B = [[115, 144, 133, 130, 126, 120], [158, 134, 120, 118, 143, 116], [128, 114, 125, 145, 139, 121], [106, 132, 142, 125, 123, 109], [133, 119, 123, 143, 127, 117], [141, 132, 112, 112, 129, 127], [104, 123, 147, 112, 131, 128], [132, 119, 125, 140, 145, 113], [133, 133, 112, 121, 150, 131], [112, 142, 134, 134, 133, 124], [132, 117, 118, 142, 143, 114], [149, 122, 125, 130, 145, 125], [148, 122, 125, 131, 152, 129], [133, 136, 115, 117, 132, 113], [142, 119, 124, 141, 143, 127], [122, 121, 127, 134, 138, 111]]
B[0, 0] = 115
B[4, 1] = 119
B[1, 1] = 134
B[9, 4] = 133
B[9] = [112, 142, 134, 134, 133, 124]
B[2] = [128, 114, 125, 145, 139, 121]
B[14] = [142, 119, 124, 141, 143, 127]
B[7, 2] = 125
B[4, 5] = 117
B[:, 1] = [144, 134, 114, 132, 119, 132, 123, 119, 133, 142, 117, 122, 122, 136, 119, 121]
B[3, 4] = 123
B[13, 2] = 115
B[11, 1] = 122
B[2, 5] = 121
B[:, 4] = [126, 143, 139, 123, 127, 129, 131, 145, 150, 133, 143, 145, 152, 132, 143, 138]
B[8, 5] = 131
B[2, 2] = 125
B[5] = [141, 132, 112, 112, 129, 127]
B[14, 5] = 127
B[11, 3] = 130
B[:, 5] = [120, 116, 121, 109, 117, 127, 128, 113, 131, 124, 114, 125, 129, 113, 127, 111]
B[2, 1] = 114
B[5, 4] = 129
B[11, 4] = 145
B[12] = [148, 122, 125, 131, 152, 129]
B[6, 5] = 128
B[:, 0] = [115, 158, 128, 106, 133, 141, 104, 132, 133, 112, 132, 149, 148, 133, 142, 122]
B[1, 0] = 158
B[5, 1] = 132
B[2, 3] = 145
B[8] = [133, 133, 112, 121, 150, 131]
B[8, 2] = 112
B[11] = [149, 122, 125, 130, 145, 125]
B[5, 0] = 141
B[12, 4] = 152

A = 105	137	136	100	134
A[0] -> 105
A[2] -> 136
A[3] -> 100
A[1] -> 137

X =
[[129 120 134 119 131 139 121 133 126 132 143]
 [122 138 134 121 132 124 120 124 120 122 130]
 [132 119 137 129 140 124 143 128 131 138 124]
 [133 127 129 121 132 113 124 125 131 126 123]
 [140 119 118 129 130 134 124 119 121 129 122]
 [130 123 130 134 137 122 122 120 137 127 125]
 [134 120 140 123 123 128 136 130 121 103 126]
 [131 125 133 121 119 136 131 128 135 120 129]]
X[0][0] = 129
X[5][5] = 122
X[6][5] = 128
X[1][2] = 134
X[2][9] = 138
X[2] = [132, 119, 137, 129, 140, 124, 143, 128, 131, 138, 124]
X[2][5] = 124
X[4] = [140, 119, 118, 129, 130, 134, 124, 119, 121, 129, 122]
X[3][9] = 126
X[7][2] = 133
X[5][3] = 134
X[5][2] = 130
X[6][9] = 103
X[2][8] = 131
X[3] = [133, 127, 129, 121, 132, 113, 124, 125, 131, 126, 123]
X[3][7] = 125
X[6][6] = 136
X[0][1] = 120
X[:, 0] = [129, 122, 132, 133, 140, 130, 134, 131]
X[5][8] = 137
X[7][6] = 131
X[:, 9] = [132, 122, 138, 126, 129, 127, 103, 120]
X[:, 2] = [134, 134, 137, 129, 118, 130, 140, 133]
X[2][3] = 129
X[7][5] = 136
X[0][8] = 126
X[5][9] = 127
X[0] = [129, 120, 134, 119, 131, 139, 121, 133, 126, 132, 143]
X[5] = [130, 123, 130, 134, 137, 122, 122, 120, 137, 127, 125]
X[6][10] = 126
X[4][7] = 119

W = [151, 129, 128, 138, 117, 149, 131, 111, 150]
W[0] => 151
W[7] => 111
W[5] => 149
W[2] => 128
W[1] => 129

a = [147 139 133 157 126 133 144 141]
a[0]: 147
a[6]: 144
a[-3]: 133

x =
[[130 143 116 124 108  98]
 [130 143 116 124 108  99]
 [130 143 116 124 108  99]
 [129 135 121 125 117 110]
 [129 134 123 126 120 113]
 [128 131 126 127 124 123]
 [128 131 126 127 124 124]
 [129 136 120 125 114 108]
 [128 131 126 128 124 125]
 [129 134 123 126 119 112]]
x[0][0]	130
x[7][2]	120
x[7][5]	108
x[3][3]	125
x[1][1]	143
x[7][0]	129
x[:, 4]	[108, 108, 108, 117, 120, 124, 124, 114, 124, 119]
x[1][0]	130
x[7][1]	136
x[:, 2]	[116, 116, 116, 121, 123, 126, 126, 120, 126, 123]
x[4][0]	129
x[2][1]	143
x[5][3]	127
x[3]	[129, 135, 121, 125, 117, 110]
x[6][5]	124
x[3][2]	121
x[:, 0]	[130, 130, 130, 129, 129, 128, 128, 129, 128, 129]
x[5][4]	124
x[6][0]	128
x[4]	[129, 134, 123, 126, 120, 113]
x[4][3]	126
x[0][5]	98
x[8]	[128, 131, 126, 128, 124, 125]
x[2][5]	99

arr =
[[146 123 123 129 136 128 135 145 133 109 137 133 135 136 134 122]
 [141 124 136 120 136 120 138 147 141 121 128 125 131 138 134 128]
 [141 129 136 120 136 119 129 138 124 104 128 123 120 134 131 133]
 [142 133 129 136 131 127 139 147 133 121 121 129 117 121 136 127]
 [139 135 124 135 131 128 140 133 140 119 120 111 123 124 136 128]
 [145 131 121 137 141 128 129 140 132 107 126 133 123 120 132 133]
 [146 130 122 124 133 117 136 141 136 109 125 113 136 132 135 128]
 [136 127 127 129 128 114 140 140 141 114 137 132 125 138 133 126]
 [147 135 125 125 141 126 135 133 125 113 126 120 127 135 129 128]
 [135 129 133 125 128 124 134 139 143 112 124 121 125 133 133 129]]
arr[0][0] = 146
arr[-7] = [142, 133, 129, 136, 131, 127, 139, 147, 133, 121, 121, 129, 117, 121, 136, 127]
arr[5][-15] = 131
arr[:, -5] = [133, 125, 123, 129, 111, 133, 113, 132, 120, 121]
arr[8][-2] = 129
arr[:, 4] = [136, 136, 136, 131, 131, 141, 133, 128, 141, 128]
arr[-5][6] = 129
arr[6][2] = 122
arr[8] = [147, 135, 125, 125, 141, 126, 135, 133, 125, 113, 126, 120, 127, 135, 129, 128]
arr[-3][6] = 140
arr[-7][-7] = 121
arr[-1][15] = 129
arr[-6] = [139, 135, 124, 135, 131, 128, 140, 133, 140, 119, 120, 111, 123, 124, 136, 128]
arr[-6][5] = 128
arr[-9][5] = 120
arr[-8][-5] = 123
arr[-3][9] = 114
arr[-1][-12] = 128
arr[-6][1] = 135
arr[7][3] = 129
arr[-1][0] = 135
arr[3][13] = 121
arr[3][-8] = 133
arr[-7][11] = 129
arr[-10][2] = 123
arr[-3][8] = 141
arr[-5][-12] = 141
arr[1][9] = 121
arr[4][-2] = 136
arr[-8][-2] = 131
arr[-10][15] = 122
arr[9] = [135, 129, 133, 125, 128, 124, 134, 139, 143, 112, 124, 121, 125, 133, 133, 129]
arr[-6][9] = 119
arr[2][-10] = 129
arr[2] = [141, 129, 136, 120, 136, 119, 129, 138, 124, 104, 128, 123, 120, 134, 131, 133]
arr[6][0] = 146
